Below is a small trained network, with its code and all its weights. Each question gives an input and a class and asks what happens when units are switched off, that is, made to give their printed mean instead of their output.

import numpy as np


def w(rows, s, z=0):
    codes = np.array(rows[::2]) - 128.0
    scale = np.full(codes.shape[1], s)
    scale[-1] = z or s
    return codes * scale


def norm(h):
    return h / np.sqrt((h * h).mean(-1, keepdims=True) + 1e-5)


def f(y):
    return y / 2 * (1 + np.tanh(0.7978845608 * (y + 0.044715 * y**3)))


def log_softmax(a):
    a = a - a.max(-1, keepdims=True)
    return a - np.log(np.exp(a).sum(-1, keepdims=True))


def net(x, mask):
    res = np.array(x, float).reshape(1, 6) / 4 @ E
    u = 0
    for l in range(4):
        y = f(norm(res) @ A[l][:, :-1].T + A[l][:, -1])
        res = res + np.where(mask[u : u + 8], y, B[l][:, -1]) @ B[l][:, :-1]
        u += 8
    return log_softmax(norm(res)[-1] @ U[:, :-1].T + U[:, -1])


A, B = {}, {}
E = w([
[182,106,6,125,109,138,70,132,156,88,137,130],'x0',
[82,109,121,42,137,68,149,168,152,89,139,156],'x1',
[128,129,128,129,128,127,129,128,129,128,128,128],'x2',
[127,130,127,128,131,128,129,128,129,127,128,128],'x3',
[134,97,143,99,125,184,116,92,67,96,106,211],'x4',
[131,128,129,128,131,127,128,128,129,126,129,128],'x5',
],0.021)
A[0] = w([
[95,114,92,28,122,54,121,157,132,106,129,148,76],'L0N0',
[123,123,120,138,123,86,135,129,147,138,122,61,245],'L0N1',
[100,130,253,169,125,146,146,122,98,170,124,104,174],'L0N2',
[124,122,191,132,120,108,137,137,125,133,120,101,121],'L0N3',
[164,116,81,158,132,164,103,126,113,143,137,111,130],'L0N4',
[160,116,134,105,127,179,125,105,86,88,125,240,62],'L0N5',
[50,123,219,43,136,68,150,145,122,137,136,137,120],'L0N6',
[109,119,216,100,127,194,138,100,63,118,124,241,98],'L0N7',
],0.026,0.011)
B[0] = w([
[106,88,131,145,78,83,130,141,208,107,156,156,197],'L0N0',
[162,192,95,142,155,83,112,156,130,136,175,109,176],'L0N1',
[129,106,63,150,91,110,156,57,196,147,175,188,234],'L0N2',
[89,195,153,124,155,133,70,112,139,170,123,181,163],'L0N3',
[156,165,170,143,158,145,107,144,95,127,113,86,175],'L0N4',
[84,187,67,73,144,154,130,61,74,186,129,200,222],'L0N5',
[123,188,154,81,175,124,122,167,3,145,94,89,219],'L0N6',
[175,8,179,175,107,121,140,154,180,56,102,48,254],'L0N7',
],0.026,0.036)
A[1] = w([
[123,55,106,142,78,106,169,204,250,59,173,106,3],'L1N0',
[71,114,98,59,109,162,119,108,160,143,154,237,60],'L1N1',
[45,123,94,90,114,145,135,158,131,110,80,162,109],'L1N2',
[106,135,41,73,153,146,164,150,179,107,156,111,140],'L1N3',
[122,93,25,91,83,66,83,101,197,75,184,220,151],'L1N4',
[76,75,13,102,69,112,159,92,181,113,116,155,88],'L1N5',
[128,93,116,142,120,233,118,55,94,143,67,153,126],'L1N6',
[104,42,188,46,88,147,118,134,81,73,107,197,143],'L1N7',
],0.025,0.0031)
B[1] = w([
[150,115,123,124,36,22,38,204,117,52,124,134,224],'L1N0',
[178,209,91,193,131,137,161,83,110,169,168,91,180],'L1N1',
[159,141,124,133,149,170,160,61,142,171,132,97,148],'L1N2',
[96,99,103,139,88,115,139,110,94,128,118,137,153],'L1N3',
[18,159,43,115,81,65,162,76,190,198,98,136,254],'L1N4',
[178,136,211,170,251,165,162,117,189,176,238,177,229],'L1N5',
[100,131,170,52,61,98,56,162,77,91,130,217,204],'L1N6',
[101,165,43,193,173,135,192,54,130,207,45,43,196],'L1N7',
],0.021,0.033)
A[2] = w([
[181,91,125,147,110,178,102,100,161,90,157,149,143],'L2N0',
[127,31,177,124,54,131,122,168,194,65,163,163,70],'L2N1',
[155,153,181,125,131,131,82,171,92,79,141,168,99],'L2N2',
[109,155,123,65,157,194,86,117,23,118,99,182,115],'L2N3',
[153,136,167,114,174,208,147,166,176,98,149,72,21],'L2N4',
[118,110,118,98,139,182,138,166,154,118,158,117,5],'L2N5',
[133,143,114,60,64,207,100,112,63,117,130,156,22],'L2N6',
[198,148,122,176,200,209,130,195,156,105,128,5,43],'L2N7',
],0.026,0.0029)
B[2] = w([
[150,121,207,156,158,78,115,104,130,175,144,132,176],'L2N0',
[212,50,222,117,90,134,119,120,109,72,184,136,251],'L2N1',
[121,154,65,115,155,125,134,72,107,145,119,130,195],'L2N2',
[117,157,164,136,160,140,6,170,141,135,77,142,251],'L2N3',
[148,138,126,133,94,103,150,141,145,149,151,92,145],'L2N4',
[100,115,124,141,149,143,125,149,137,138,153,104,126],'L2N5',
[104,129,96,166,140,164,49,139,187,149,8,93,200],'L2N6',
[201,109,66,167,128,193,164,111,119,31,162,160,208],'L2N7',
],0.025,0.017)
A[3] = w([
[69,174,95,134,125,187,206,121,192,166,144,170,4],'L3N0',
[92,70,161,89,154,226,220,188,103,88,65,44,22],'L3N1',
[119,85,62,103,113,86,177,74,150,130,176,177,138],'L3N2',
[94,224,188,64,210,186,114,242,83,137,155,162,27],'L3N3',
[57,110,168,96,40,75,106,191,209,95,138,163,52],'L3N4',
[105,132,115,109,158,118,136,109,202,158,204,181,11],'L3N5',
[130,116,196,62,113,82,107,172,60,105,119,120,42],'L3N6',
[149,155,159,81,171,123,113,121,6,136,91,87,161],'L3N7',
],0.025,0.0023)
B[3] = w([
[87,136,82,138,131,115,150,87,157,149,138,131,193],'L3N0',
[88,64,71,178,143,120,147,161,150,101,45,78,158],'L3N1',
[110,188,148,122,108,251,131,157,133,173,95,108,252],'L3N2',
[148,75,223,95,134,155,173,112,130,111,204,187,204],'L3N3',
[134,123,160,104,126,173,110,198,84,95,114,97,220],'L3N4',
[108,115,92,85,126,157,163,80,83,137,79,107,223],'L3N5',
[139,158,69,162,110,121,138,87,142,171,147,122,168],'L3N6',
[108,125,130,66,190,124,142,170,94,98,147,145,207],'L3N7',
],0.029,0.023)
U = w([
[73,175,74,137,95,145,181,59,175,224,139,148,251],'0',
[211,161,58,171,145,188,141,144,112,53,166,133,121],'1',
[174,9,220,161,57,164,139,86,177,127,128,148,105],'2',
[124,134,148,119,186,195,20,119,117,125,56,187,88],'3',
[100,152,174,40,214,100,175,174,55,129,195,175,120],'4',
[93,141,104,102,23,81,106,250,146,89,145,107,52],'5',
[95,34,113,129,198,117,203,155,81,90,48,79,120],'6',
],0.014,0.0029)

Each question gives the input, the list of numbers given to net, and the class t.
The units are the neurons (one row each of A and B). Each row of codes is followed by its name. A weight is (code - 128) times the scale printed after its matrix; where a second scale follows, it is the last column's (A, B and U).
mask holds one flag per neuron, layer by layer. A switched-off neuron (its flag False) gives its mean, the last column of its row in B, instead of its output. The means were averaged over made-up inputs and are rounded, as every weight is.
A unit's drop is (log p(t) with every unit on - log p(t) with that unit switched off) / (log p(t) with every unit on - log p(t) with every unit switched off).
The circuit of an input: a set's keep is (log p(t) with only the set's units on - log p(t) with every unit switched off) / (log p(t) with every unit on - log p(t) with every unit switched off). Starting from the 12 units with the biggest drops (on a tie, the unit counted first), units are removed one at a time, each time the one whose removal leaves the highest keep (on an exact tie, the one counted first), for as long as the keep stays at least 0.8.
circuit, biggest first: the units of the circuit, biggest drop first
top k neurons: the k neurons with the biggest drops, biggest first
top k neurons in layer l: the k neurons of layer l with the biggest drops, biggest first
drop when u is switched off: that unit's drop, to one decimal
input [-5,0,-3,0,5,-7], class 2: top 2 neurons : (L0N7; L0N2)
input [4,-1,5,8,3,1], class 3: top neuron : (L0N2)
input [2,-3,5,-7,-2,-3], class 1: top 2 neurons : (L2N7; L0N5)
input [-1,-3,-8,7,7,-2], class 2: top 2 neurons : (L0N7; L0N6)
input [-1,7,7,8,5,-8], class 6: top 2 neurons : (L0N2; L0N6)
input [7,-1,-5,-6,8,-8], class 3: top 2 neurons : (L0N2; L0N0)
input [-7,1,3,-5,2,4], class 6: circuit, biggest first : (L0N6; L0N7)
input [1,-4,-1,2,0,1], class 1: top 3 neurons in layer 0 : (L0N5; L0N4; L0N7)
input [6,0,3,1,5,-4], class 3: top 2 neurons : (L0N2; L0N4)
input [-1,2,-8,0,-4,-4], class 4: top 2 neurons : (L0N6; L0N7)
input [-1,7,0,8,-6,0], class 4: top 3 neurons in layer 0 : (L0N6; L0N7; L0N2)
input [2,-2,-6,-3,-8,5], class 1: top 3 neurons : (L0N2; L1N4; L0N5)
input [7,-8,-1,1,1,-2], class 3: top 2 neurons : (L0N7; L0N1)
input [4,-1,-8,0,6,3], class 3: top 2 neurons : (L0N2; L0N0)
input [8,-2,-1,6,6,-6], class 3: circuit, biggest first : (L0N2)
input [7,5,8,6,-7,3], class 5: top 2 neurons : (L0N5; L1N0)
input [5,-2,3,0,-7,-7], class 1: top 2 neurons : (L0N2; L0N5)
input [0,6,2,2,-1,4], class 4: top 2 neurons : (L0N6; L0N7)
input [-8,-7,-4,7,3,0], class 2: top 2 neurons : (L0N7; L0N5)
input [3,1,-4,-2,-1,-4], class 5: top 2 neurons in layer 0 : (L0N5; L0N6)
input [1,3,-2,-5,-7,0], class 5: top 3 neurons in layer 0 : (L0N5; L0N2; L0N0)
input [-6,-8,-7,6,6,2], class 2: top neuron in layer 0 : (L0N7)
input [-1,-2,7,5,5,0], class 2: drop when L0N7 is switched off : 1.5
input [4,-4,4,5,-5,-6], class 1: top 2 neurons in layer 0 : (L0N2; L0N5)
input [5,8,-2,3,-8,6], class 5: drop when L0N5 is switched off : 0.8
input [-7,7,2,2,6,6], class 6: drop when L0N7 is switched off : 0.6
input [-2,-8,5,3,2,-2], class 2: drop when L0N5 is switched off : 0.8
input [-1,7,7,5,1,-4], class 6: top neuron in layer 1 : (L1N6)
input [7,0,-3,1,7,-1], class 3: top 2 neurons in layer 2 : (L2N3; L2N6)
input [8,-1,-6,-6,3,3], class 3: top 2 neurons in layer 0 : (L0N2; L0N4)
